Below are the code and all the weights of a small trained network. Each question names an input and a class and asks about switching units off, where a switched-off unit gives its printed mean instead of its output.

import numpy as np


def w(rows, s, z=0):
    codes = np.array(rows[::2]) - 128.0
    scale = np.full(codes.shape[1], s)
    scale[-1] = z or s
    return codes * scale


def norm(h):
    return h / np.sqrt((h * h).mean(-1, keepdims=True) + 1e-5)


def f(y):
    return np.maximum(y, 0)


def log_softmax(a):
    a = a - a.max(-1, keepdims=True)
    return a - np.log(np.exp(a).sum(-1, keepdims=True))


def net(x, mask):
    res = np.array(x, float).reshape(1, 3) / 4 @ E
    u = 0
    for l in range(3):
        y = f(norm(res) @ A[l][:, :-1].T + A[l][:, -1])
        res = res + np.where(mask[u : u + 7], y, B[l][:, -1]) @ B[l][:, :-1]
        u += 7
    return log_softmax(norm(res)[-1] @ U[:, :-1].T + U[:, -1])


A, B = {}, {}
E = w([
[171,101,110,237,113,106],'x0',
[4,194,2,90,134,55],'x1',
[128,132,184,88,242,71],'x2',
],0.0061)
A[0] = w([
[65,235,66,99,115,34,126],'L0N0',
[126,86,26,125,198,253,100],'L0N1',
[108,35,20,78,134,245,65],'L0N2',
[42,126,159,53,157,95,6],'L0N3',
[178,37,228,219,71,135,31],'L0N4',
[27,159,48,79,195,221,67],'L0N5',
[176,115,220,22,69,217,84],'L0N6',
],0.0049,0.0024)
B[0] = w([
[123,134,177,105,111,157,246],'L0N0',
[70,175,83,154,155,164,146],'L0N1',
[194,111,108,102,98,161,170],'L0N2',
[71,135,86,138,156,154,182],'L0N3',
[76,85,90,92,155,188,249],'L0N4',
[171,171,32,116,180,195,208],'L0N5',
[107,254,143,205,136,110,254],'L0N6',
],0.0086,0.0041)
A[1] = w([
[145,95,225,189,207,24,221],'L1N0',
[102,186,129,192,44,4,157],'L1N1',
[99,118,123,107,123,28,55],'L1N2',
[168,189,254,63,43,144,131],'L1N3',
[81,120,116,118,67,169,254],'L1N4',
[94,224,129,91,235,115,167],'L1N5',
[156,228,150,148,187,16,241],'L1N6',
],0.0077,0.0025)
B[1] = w([
[185,80,62,1,28,252,198],'L1N0',
[164,221,232,195,145,135,157],'L1N1',
[103,37,234,172,86,165,138],'L1N2',
[65,147,147,177,110,61,177],'L1N3',
[121,181,148,112,150,179,200],'L1N4',
[144,69,200,125,118,48,254],'L1N5',
[151,43,133,226,70,114,204],'L1N6',
],0.0077,0.0078)
A[2] = w([
[68,98,131,195,140,31,82],'L2N0',
[211,115,58,73,160,210,247],'L2N1',
[102,117,118,162,201,113,103],'L2N2',
[137,228,153,161,87,143,28],'L2N3',
[141,62,105,179,72,47,28],'L2N4',
[85,183,110,255,116,194,208],'L2N5',
[143,56,86,52,145,121,89],'L2N6',
],0.0097,0.0016)
B[2] = w([
[116,139,202,112,109,149,167],'L2N0',
[153,126,83,147,68,194,217],'L2N1',
[161,55,196,162,177,63,140],'L2N2',
[19,129,91,170,226,52,197],'L2N3',
[211,88,148,253,70,133,162],'L2N4',
[165,93,226,94,142,8,254],'L2N5',
[128,128,85,152,193,127,169],'L2N6',
],0.0079,0.009)
U = w([
[56,129,147,146,243,2,77],'0',
[148,29,160,174,80,100,41],'1',
[125,109,16,97,122,163,254],'2',
],0.0088,0.0025)

Each question gives the input, the list of numbers given to net, and the class t.
The units are the neurons (one row each of A and B). Each row of codes is followed by its name. A weight is (code - 128) times the scale printed after its matrix; where a second scale follows, it is the last column's (A, B and U).
mask holds one flag per neuron, layer by layer. A switched-off neuron (its flag False) gives its mean, the last column of its row in B, instead of its output. The means were averaged over made-up inputs and are rounded, as every weight is.
A unit's drop is (log p(t) with every unit on - log p(t) with that unit switched off) / (log p(t) with every unit on - log p(t) with every unit switched off).
The circuit of an input: a set's keep is (log p(t) with only the set's units on - log p(t) with every unit switched off) / (log p(t) with every unit on - log p(t) with every unit switched off). Starting from the 12 units with the biggest drops (on a tie, the unit counted first), units are removed one at a time, each time the one whose removal leaves the highest keep (on an exact tie, the one counted first), for as long as the keep stays at least 0.8.
units of the circuit, in order: the units of the circuit, biggest drop first
unit that matters most: the unit with the biggest drop
k most important neurons: the k neurons with the biggest drops, biggest first
k most important neurons of layer l: the k neurons of layer l with the biggest drops, biggest first
drop of u: that unit's drop, to one decimal
input [1,-4,7], class 2: unit that matters most -> L1N0
input [-4,0,-2], class 0: 2 most important neurons -> L0N6, L1N0
input [-2,0,-7], class 0: units of the circuit, in order -> L1N0, L2N3
input [0,-4,-7], class 0: units of the circuit, in order -> L1N0, L0N6, L2N3, L1N6
input [4,-4,1], class 2: 2 most important neurons -> L0N5, L1N6
input [1,7,4], class 1: 2 most important neurons of layer 1 -> L1N5, L1N6
input [1,6,2], class 1: 3 most important neurons -> L0N4, L1N5, L1N0
input [4,7,3], class 1: 2 most important neurons of layer 0 -> L0N6, L0N4
input [-2,1,-5], class 2: 2 most important neurons -> L0N6, L0N2
input [-3,-8,0], class 0: 2 most important neurons -> L0N6, L1N3
input [8,5,-2], class 0: 2 most important neurons -> L1N1, L2N3
input [-1,0,-4], class 0: 2 most important neurons -> L1N0, L0N4
input [3,-5,1], class 2: 2 most important neurons of layer 0 -> L0N5, L0N0
input [2,-5,2], class 2: most important neuron of layer 2 -> L2N5
input [2,1,-5], class 0: 2 most important neurons -> L1N0, L0N4
input [1,-1,4], class 2: 2 most important neurons of layer 0 -> L0N6, L0N5
input [2,4,1], class 1: 2 most important neurons -> L0N4, L1N5
input [8,7,2], class 1: 2 most important neurons of layer 1 -> L1N6, L1N2
input [1,-5,3], class 2: drop of L1N0 -> 0.3
input [6,1,8], class 1: units of the circuit, in order -> L1N6
input [-7,4,-2], class 2: drop of L0N5 -> 0.3
input [-6,-4,0], class 0: drop of L2N4 -> -0.2
input [-3,-4,-1], class 0: drop of L0N6 -> -0.1
